In the rows, 128 means zero.
[102  93 134 157 144  86  66 119 127 133 174 149  95 128  74  84  99 110
 166 119  82 141 123 176 101 146 155 148 119  93 135 137 234 166 102 152
 134 145 126 159 139 107 172  97]
1
[108 137 169 114 119 134  90 130 106 130 102 102 160 163  78 159  91  86
  85 121 134 164 113 126 126 141  78  85  76 127 123  82 111 152 118 124
 118  97 115 128  77 135  94 130]
3
[113 101 123 132 139  76  72 142 112 165 176 149 123 155 145  88 101 118
 155  99 106 163 149 186 115 114 150 168 129 108  98 176 199 188 105 128
 123 135  80 140 105  92 150  89]
7
[116 102 125 123  96  91  94 169  82 143 146 118 136 175 126 151  93  86
 145 101 129 139 105 157 121 122 109 146  95  86  98 138 201 163 131 141
 121 131  97 124  58  85  96 139]
4
[128  97 163 151 120 121  88 108  99 107  90 116  86 109  35 146  80 111
 137 153 126 128 122 120 109 166  88  94  75 112 181  75 192 142 131 147
 141 121 177 138 124 105  95 128]
2
[107 130 107 160 172 105 117 112 150  97 151 135 102 157  83  70 121 109
 135 148  48  98 107 176  99 168 104 126 114 103 154  32 172 163 102 135
 138 145 170 123 132 140 139 100]
0
[107 115 157 182 138 130 121 145 158  86 178 131 114 159  59 151 118 109
 122 159  69 125  77 114  99 158 109  94  98  79 178  53 202  88 105 165
  87 163 122 109 132 158 134 132]
3
[129 127 128 148 117 119 119 153 117 120 176 132 108 151 141 132  84  94
 112 155  61 103 108 148  90 133 104 109 116 108 167  84 149 129 164 158
 108 143 121 114  81  85  87 143]
1
[ 88 116 148 144 120 131 143 152 188 106 195 119 154 232  85 130 153 102
 107 127  44 111  76 102 121 166 107 108  79  55 146  63 189  97  96 142
  78 180 109  82 135 163 156 138]
5
[112 112 159 119 108 120 104 169 106 151 167 144 166 164 136 141 110 130
 100 127 116 179 122 122 118 116 116 104 112 122 126 166 153 142 146 152
 103 138  47 117  93  84 120 129]
1
[109  91 150 160 153  96  50 110 125 133 134 164  87 112  84  68  82 146
 141 140 103 164 154 171  80 142 146 108 124 131 154 137 198 180  95 167
 124 132 133 151 156  97 150  98]
4
[101 148 145 149 184 107 118  94 188 104 137 146 113 158  66  64 139 126
 107 167  65 105 149 147 101 163 128  86 118 127 179  40 121 145  83 128
 124 138 166 109 178 160 149 108]
2
[109 112 100 137 156  65  91 138 123 128 190 144 124 152 151  72 109 111
 145 118  84 133 136 197 101 122 143 148 137  96 122 141 173 180 121 124
 131 128 106 142 111  92 133 113]
5
[ 95 109 114 157 154  74  97 135 160 123 198 143 119 164 102  77 132 123
 163 124  67 128 114 170 106 155 146 148 115  76 118 123 226 159  85 138
 116 159 115 138 155 134 178 103]
5
[111 131 177 136 123 148 127 137 151 113 127 119 149 181  75 130 129 101
  84 146  84 137  95 103 115 162  86  88  79 110 147  47 153 117 108 164
  98 156 124  96 111 146 124 117]
0
[101 111 131 162 117 133 127 161 145  90 195 127 115 168  93 147 109  89
 130 137  59 108  71 132 110 157 108 111  91  69 154  66 210 104 123 160
  99 169 110 113  98 134 128 145]
3
[120  96 155 145 114 119  65 141  69 125 120 122 108 122  95 140  59  97
 131 122 147 150 121 144 105 119  99 111  99 113 139 129 187 153 155 152
 131 116 121 152  81  72  90 124]
3
[109 110 119 140  94 100 123 185 100 128 194 136 144 171 153 125 120 106
 132 120  91 121  95 150 125 126 110 147 111  79 111 151 193 136 138 142
 106 155  74 103  59 107 117 144]
6
[108 132 142 155 167 107  93 103 168 111 158 142  99 133  63  74 112 121
 127 163  50 119 138 159  85 170 123 101 110 118 178  53 154 153  93 155
 134 143 163 131 155 140 153 112]
1
[114 122 120 154 173 105  82 107 126 124 127 154  85 123 104  57  89 117
 131 154 100 123 164 177  82 132 119  96 135 138 165  73 133 177 107 145
 139 130 166 139 145 101 118  97]
3
[129 123 154 130 117 121  98 142 113 131 128 140 135 148 120 140  87 118
 101 144 115 155 124 126 107 135 106  88  94 125 139 107 142 144 128 164
 106 129  99 116 101 100 101 132]
4
[ 98 138 150 130 170 110  97 106 163 127 148 142 122 154  82  64 126 120
 112 149  77 126 137 161 102 138 130 106 117 139 153  73 121 160  93 134
 132 136 148 121 147 127 157 100]
1
[103 138 154  90 157  93  78 114 120 155 146 150 168 152 138  73 111 126
  97 113 126 175 177 177 135  99 152 128 125 160  95 180 112 195  99 114
 123 100  92 137 136 106 145  92]
2
[116 117  90 156 150  83 117 158 141 128 216 163 111 155 194  65 103 129
 137 143  61 118 142 185  83 118 151 138 140  99 137 133 173 165 132 144
 112 161  76 119 117  91 135 113]
5
[103 119 115 152 154  76  99 143 118 118 183 156 115 156 127  89 103 100
 150 112  90 137 127 194 112 117 138 159 123  97 108 125 194 175 106 124
 128 130 110 149 118 112 144 104]
3
[125 125 157 143 124 128 106 134 111 122 113 137 117 126  97 135  83 117
  98 166  99 126 127 126  85 132  89  85 109 136 189  80 120 136 158 154
 129 123 124 120  91  92  86 140]
1
[107 149 156 153 156 112 122 120 195 114 187 148 132 159  94  63 143 141
 110 163  45 128 144 140  90 171 127  92 117 109 161  60 134 136  79 161
  96 167 129  97 170 176 171 100]
0
[125 123 143 128 129 115  98 126  98 131 106 113 124 158  86 147  86  75
 116 134 116 120  99 145 112 141  86 108  94 118 149  57 135 154 147 139
 138 121 141 128  67  97  87 129]
1
[124 103  97 170 121 101 123 149  98  93 148 106  77 140  72 151  96  51
 167 126  82  57  63 158  97 159  78 157  87  54 154  41 232 136 149 142
 145 152 173 119  70 111  88 144]
7
[107 105 178 120 111 111  67 137  87 150 110  97 149 169  74 161 104  97
 126  83 164 188 113 135 134 130 101 145  87 103  95 161 205 158 125 130
 111 107 107 142  89 113 119 107]
7
[100 121 153 106 158 117  62 111 123 153 109 141 123 148 118  65 110 123
 111 135 138 168 174 176 110 109 125 104 130 164 123 115 115 188  99 131
 133 120 137 138 125  98 125  93]
3
[106 120 136 146 107 116 133 168 141 116 207 135 149 189 114 140 118 107
 114 130  45 125  80 127 116 146 115 126 101  78 139 110 180 111 135 146
  91 167  76  97  93 126 134 143]
1
[120  90 153 163 117 130  79 134 120 107 143 136  91 125  68 139  81 113
 127 151  91 134 101 127  86 157 106  96  93  99 170  98 205 131 130 170
 116 141 134 125 115 105 112 136]
4
[ 96 144 180 113 142 154 107 103 136 127  91  91 161 178  51 134 123 111
  68 141 138 144 109  96 141 155  71  70  77 138 137  60  80 129  92 134
 116 114 165 105 118 156 117 117]
6
[120 123 129 148 108 114 132 155 116 118 168 122 119 163 134 133  96  83
 114 147  53 103  88 146 109 157  95 120 102  86 142  80 174 132 136 167
 105 158 117 116  71 111  97 130]
0
[ 83 122 131 153 159 107 105 126 170 110 200 133 120 179  83  94 127 100
 131 128  48 124 106 170 112 153 135 130 106  86 132  84 185 147  66 131
 111 153 128 128 148 167 172 107]
3
[114 112 125 153 156  88  89 115 145 128 194 154 102 143  90  86 105 108
 145 139  49 134 128 177  92 144 134 130 121  98 155  99 181 160 106 153
 125 144 141 142 146 119 155 106]
1
[138 135 147 114 115 126  96 145  89 153 110 124 146 138 145 128  86 108
  95 139 143 146 144 139 105 118  84  99 115 151 137 134  89 157 152 142
 131 106 113 118  61  93  75 130]
6
[118  94 141 141  97 108  93 167  96 136 161 129 124 155 126 152  96 106
 141 110 115 150 108 140 120 127 113 150 103  83 120 158 230 139 148 150
 114 138  75 136  78  83 115 129]
7
[ 97 144 180  92 125 142 102 111 120 135  82  87 191 210  70 140 103  99
  65  99 143 152 121 109 144 148  81  90  71 130 110  75  74 147 102 126
 122 117 122 108  91 147 115 125]
6
[123 109 162 154 109 115 101 149 103 117 150 123 123 142  89 142 107  95
 124 135  96 144  99 130 111 154  94 110  89  86 153 110 206 133 134 170
 111 139 117 135  90 117 114 116]
0
[115 140 134 129 111 104 149 162 117 125 171 143 144 169 147 132 101  86
 107 140  88 104 127 136 117 116 108 125  99  91 137 116 144 138 146 142
 112 139  83  99  73 107  96 147]
2
[107 131 141 134 122 117 129 157 120 114 158 130 153 193  96 140 126  92
 115 115  92 124  85 133 127 141  94 122  85  91 115  93 179 135 118 137
 111 144 102 101  80 127 124 131]
6
[105 102 103 127 140  57  76 136  97 143 157 143 116 138 140  82 108 109
 160 113 103 138 134 201 112 121 135 151 124 103 104 147 191 205 119 117
 139 118 117 148 105  85 131 108]
5
[120  84  96 144 140  57  71 137  71 149 144 151  82 116 146  99  73  96
 179 114 118 141 149 220 105 110 139 177 125 110 120 165 226 217 141 124
 158 117 127 166  93  67 112 101]
2
[110  85 154 134 109 101  78 162  93 133 155 128 136 150 125 125  93 123
 131 117 144 170 121 139 106 121 116 126 110  95 126 178 204 155 158 146
 111 136  73 138  82  69 110 126]
5
[118 121 145 152 125 108 122 132 113 110 112 130 108 134  94 142  89 101
 121 161 109 109 114 136 103 137 100 103 101 108 183  77 158 135 152 150
 128 128 127 121  87 110  89 141]
2
[ 90 108 136 172 169 108 100 109 171 114 192 135 103 171  54  78 144 112
 140 118  66 130 104 163 104 169 151 143 113  77 137  94 218 130  56 140
 109 167 128 124 168 162 185  88]
7
[124 125 164 158 164 113  96 101 147 114 119 159  90 101  84  56 109 150
 115 185  89 145 170 149  73 151 110  81 132 141 190  79 140 162 108 164
 135 118 161 140 160 113 129  99]
0
[130 131 143 127 122 106 105 136  84 135  92 138 136 136 118 140  90 102
 100 143 133 141 138 135 114 117  97  94 109 136 147 117 132 166 163 136
 125 103 101 126  80  94  75 130]
2
[134 120 155 149 114 129 104 157 127 110 164 164 115 122 135 126  84 140
  99 172  94 140 135 123  74 112 115  82 114 134 176 111 146 127 152 184
  96 144  87 107 108  82  99 142]
4
[115  97 121 163 108 105 112 170 138 102 201 142 118 151 115 141 113 110
 143 133  53 113  86 127  95 149 120 123 102  64 164 120 231 107 147 157
 104 174  88 119 101 103 128 145]
5
[144 124 123 140  99 102 103 168  90 146 163 166 109 119 193 125  69 125
 106 151  92 147 151 150  77  98 124 109 134 135 132 174 136 155 176 170
 109 143  53 128  67  49  73 143]
4
[118 113 139 126  92  97  97 175  75 141 175 130 149 157 145 134 101 105
 128 112 111 146 115 150 127 128 106 134 109  93  98 191 186 164 145 142
 109 125  71 126  52  98 107 136]
6
[116 119 117 160 157  99 118 134 159 118 191 159 114 159 112  64 121 128
 134 151  52 119 134 168  89 154 115 122 115 101 153  82 161 155  90 152
 126 160 137 107 141 140 151 115]
6
[127 130  94 173 138  92 134 160 152 103 229 183 113 151 171  64 110 143
 140 151  15 114 138 178  80 143 147 136 147  94 150  97 200 141 121 168
  92 175  86 101 136 115 145 112]
0
[109 133 154 142 109 121 137 160 133 121 162 122 145 178 119 144 114  97
 101 137  63 123  93 120 115 160  97 104  91  88 135  90 173 129 123 155
  92 154  94 106  86 132 118 128]
0
[118 127  99 140 134  79 137 167 148 142 245 168 127 173 201  81 129 124
 148 113  60 138 139 184 116  98 158 184 139  90  88 170 181 162 125 134
 103 164  49 114 104 106 160 111]
7
[124 127 132 139 173 119  80 101 167 126 138 158  98 140 103  61  93 132
 115 163  73 126 155 163  78 143 118  87 116 150 170  55 108 168 103 149
 136 140 162 116 146 110 133 108]
4
[113 137 169 120 121 122 139 153 133 132 150 144 167 174 132 134 125 109
  74 150 105 146 127 112 128 122 114  90 106 121 145 129 113 127 128 150
  94 135  67  98  95 123 107 136]
2
[128 144 115 150 152 100 121 131 150 126 189 192 104 130 176  65 105 156
 123 171  64 109 186 170  84 114 167 105 155 146 161 113 132 152 125 159
 113 154  87 104 156  93 131 115]
2
[109  98 159 153 119 124  92 135 120 117 141 118 109 150  54 155 103  92
 133 133  92 125  89 125 108 159  97 111  82  87 169  74 204 126 131 156
 124 147 146 129 106 119 124 132]
1
[116 105 147 153 156 105  65 110 123 129 132 151  78  95  90  65 104 129
 144 160 108 135 157 169  89 138 123 110 124 135 166 127 174 173 111 167
 155 130 166 152 136 103 142  99]
6
[116 120 133 159 111 113 144 181 130 114 208 171 148 165 142 133 132 131
 119 140  82 129 111 117 121 128 130 112 114  87 146 145 203 114 143 157
  84 159  45  99 112 115 132 139]
2
[106 126 140 136  99 111 135 165 134 135 165 118 161 201 114 144 123  85
 120 109  66 135  83 123 136 150 103 138  91  73 101 107 191 130 120 146
 101 156  89 106  80 138 135 122]
0
[119 116 167 136 124 132  95 119 112 122  90 114 118 136  57 141  93 107
 106 157 129 142 112 121 102 147  80  83  92 131 180  57 129 141 143 149
 135 113 149 127  96 107  93 129]
1
[136 110 151 125 126 113  67 124  67 127  87 117 126 134  82 136  67  91
 124 106 158 155 135 149 108 123  81 128  95 116 136 112 171 172 158 124
 141  84 133 138  70  78  78 120]
7
[118 102 163 128 111 106  92 144  75 126 126 121 143 156 104 132  81  95
 121 113 128 150 109 145 124 143  95 125  96  92 122 125 190 163 139 151
 117 117 112 134  77  93 102 117]
0
[ 95  93 138 155 150  80  75 126 135 131 165 146 114 131  92  73 114 135
 152 129  93 161 135 168  98 157 151 129 125  93 130 168 223 169  85 142
 121 129 117 149 160 117 165 100]
5
[104 111 166 135 155 118  59 121 137 136 154 166 119 124 116  53  92 147
 115 143 122 169 179 161  93 111 145  98 131 151 146 134 150 165  96 158
 117 128 110 145 156  91 150  94]
3
[108 114  89 155 167  78 103 134 122 129 151 140  94 161 129  98 111  91
 160 102  88 114 120 198 106 119 140 170 130 101 125 100 199 176 119 115
 152 135 131 138 109  98 137  95]
7
[117 133 204 109 118 134 111 150 125 145 128 131 186 156 134 124 104 147
  61 149 114 194 146  94 123 129 101  74 102 147 131 159 108 148 121 161
  88 119  68 112 114 118 122 113]
0
[104 115 162 113  87 108 101 179 106 150 169 119 177 197 129 150 123  95
 127  90 128 165 109 128 149 120 116 132  96  84  80 176 181 143 125 127
 103 130  56 120  78 123 135 130]
3
[136 127  88 155 114  94 137 181 114 116 209 150 113 171 182 136  91  86
 124 140  43  90  92 160  95 114 116 135 117  87 132 101 176 133 152 160
  96 164  87 106  68  83  88 150]
4
[114  81 185 113 103 130  52 127  69 159 103 110 135 139  63 144  90 109
 128 104 169 195 125 129 131 140 111 109  82 120 121 161 197 165 123 148
 130 113 109 148  88  83 121 109]
1
[115 120 159 157 127 139 105 125 121 107 124 114 108 145  56 128 112 106
 110 154 102 117  99 115 107 170  75  83  82 108 170  66 159 125 121 164
 123 143 159 120 102 134 110 129]
6
[122 126 153 135 158  90  81 129 137 137 178 183 128 130 141  57 109 168
 115 142 103 181 179 164  90 101 160 111 141 152 128 181 146 169  95 158
 105 130  86 136 166  88 153  97]
4
[ 99 119 142 158 155 101 108 121 168 108 188 159 112 140  91  67 124 139
 143 145  47 131 125 164  98 171 142 126 123  95 154 100 208 136  77 158
 110 159 136 127 166 137 176  98]
0
[118 125 156 128 111 129 112 143  96 128 109 116 125 150 112 145  96  99
 103 146 138 129 125 127 116 144  82  95  89 123 148 102 132 153 132 157
 133 117 131 127  81 108  90 128]
6
